Below are the code and all the weights of a small trained network. Each question names an input and a class and asks about switching units off, where a switched-off unit gives its printed mean instead of its output.

import numpy as np


def w(rows, s, z=0):
    codes = np.array(rows[::2]) - 128.0
    scale = np.full(codes.shape[1], s)
    scale[-1] = z or s
    return codes * scale


def f(y):
    return y / 2 * (1 + np.tanh(0.7978845608 * (y + 0.044715 * y**3)))


def log_softmax(a):
    a = a - a.max(-1, keepdims=True)
    return a - np.log(np.exp(a).sum(-1, keepdims=True))


def net(x, mask):
    res = np.array(x, float).reshape(1, 2) / 4 @ E
    y = f(res @ A[0][:, :-1].T + A[0][:, -1])
    res = res + np.where(mask, y, B[0][:, -1]) @ B[0][:, :-1]
    return log_softmax(res[-1] @ U[:, :-1].T + U[:, -1])


A, B = {}, {}
E = w([
[153,135,86,33,217,130,190],'x0',
[186,23,184,118,7,154,116],'x1',
],0.012)
A[0] = w([
[135,113,72,107,194,157,202,251],'neuron 1',
[173,122,90,27,146,149,219,167],'neuron 2',
[156,158,150,77,144,130,118,251],'neuron 3',
[125,75,149,76,84,118,121,251],'neuron 4',
[114,129,123,181,219,179,165,46],'neuron 5',
[255,142,133,40,169,108,140,149],'neuron 6',
[221,106,216,147,90,144,164,251],'neuron 7',
[98,116,138,80,69,170,134,5],'neuron 8',
[210,101,157,169,120,215,181,38],'neuron 9',
[136,52,136,94,90,178,177,112],'neuron 10',
[114,181,120,180,170,127,153,14],'neuron 11',
[119,144,109,164,42,133,121,220],'neuron 12',
[146,32,122,184,32,202,121,249],'neuron 13',
[85,132,146,130,81,93,55,166],'neuron 14',
[59,109,167,145,140,136,75,44],'neuron 15',
[44,187,76,190,161,115,172,100],'neuron 16',
],0.0092,0.0026)
B[0] = w([
[165,161,103,96,80,108,66,194],'neuron 1',
[43,187,50,155,74,165,83,201],'neuron 2',
[90,238,151,147,117,88,72,152],'neuron 3',
[112,121,138,68,171,55,1,185],'neuron 4',
[176,73,143,87,184,109,60,162],'neuron 5',
[83,190,52,131,94,171,74,185],'neuron 6',
[125,143,103,64,115,81,73,208],'neuron 7',
[158,62,115,98,138,91,158,146],'neuron 8',
[224,76,72,104,168,165,60,161],'neuron 9',
[161,119,51,106,155,81,69,181],'neuron 10',
[105,56,38,139,212,119,41,160],'neuron 11',
[129,200,105,153,110,130,118,181],'neuron 12',
[132,169,78,64,108,91,92,247],'neuron 13',
[136,172,36,197,50,145,58,170],'neuron 14',
[135,148,74,192,122,164,66,142],'neuron 15',
[179,152,42,143,162,48,91,193],'neuron 16',
],0.0075,0.015)
U = w([
[71,197,31,186,37,169,96,199],'0',
[183,81,52,110,193,25,109,85],'1',
[62,254,175,99,91,62,98,251],'2',
[220,180,240,131,193,181,190,5],'3',
[40,97,132,168,105,175,193,5],'4',
[160,51,145,154,170,224,227,5],'5',
],0.0076,0.0026)

Each question gives the input, the list of numbers given to net, and the class t.
The units are the neurons (one row each of A and B). Each row of codes is followed by its name. A weight is (code - 128) times the scale printed after its matrix; where a second scale follows, it is the last column's (A, B and U).
mask holds one flag per neuron, in row order. A switched-off neuron (its flag False) gives its mean, the last column of its row in B, instead of its output. The means were averaged over made-up inputs and are rounded, as every weight is.
A unit's drop is (log p(t) with every unit on - log p(t) with that unit switched off) / (log p(t) with every unit on - log p(t) with every unit switched off).
The circuit of an input: a set's keep is (log p(t) with only the set's units on - log p(t) with every unit switched off) / (log p(t) with every unit on - log p(t) with every unit switched off). Starting from the 12 units with the biggest drops (on a tie, the unit counted first), units are removed one at a time, each time the one whose removal leaves the highest keep (on an exact tie, the one counted first), for as long as the keep stays at least 0.8.
circuit, biggest first: the units of the circuit, biggest drop first
most important unit: the unit with the biggest drop
top k neurons: the k neurons with the biggest drops, biggest first
drop when u is switched off: that unit's drop, to one decimal
input [5,2], class 0: top 2 neurons : [neuron 2; neuron 6]
input [3,1], class 2: circuit, biggest first : [neuron 11; neuron 16]
input [2,2], class 2: circuit, biggest first : [neuron 14; neuron 11; neuron 16]
input [-6,-7], class 1: circuit, biggest first : [neuron 16; neuron 2]
input [-3,2], class 2: circuit, biggest first : [neuron 2; neuron 11; neuron 16]
input [-3,0], class 2: top 4 neurons : [neuron 2; neuron 6; neuron 11; neuron 9]
input [1,3], class 2: circuit, biggest first : [neuron 16; neuron 11; neuron 14]
input [0,3], class 2: top 2 neurons : [neuron 16; neuron 11]
input [3,0], class 2: most important unit : neuron 14
input [5,5], class 0: top 4 neurons : [neuron 2; neuron 6; neuron 5; neuron 16]
input [-3,-4], class 1: top 3 neurons : [neuron 2; neuron 6; neuron 16]
input [-2,1], class 2: top 3 neurons : [neuron 2; neuron 6; neuron 11]
input [-4,-7], class 1: drop when neuron 11 is switched off : 0.0
input [-2,5], class 1: drop when neuron 9 is switched off : 0.1
input [7,-7], class 0: drop when neuron 3 is switched off : 0.2
input [-6,8], class 1: top neuron : [neuron 4]
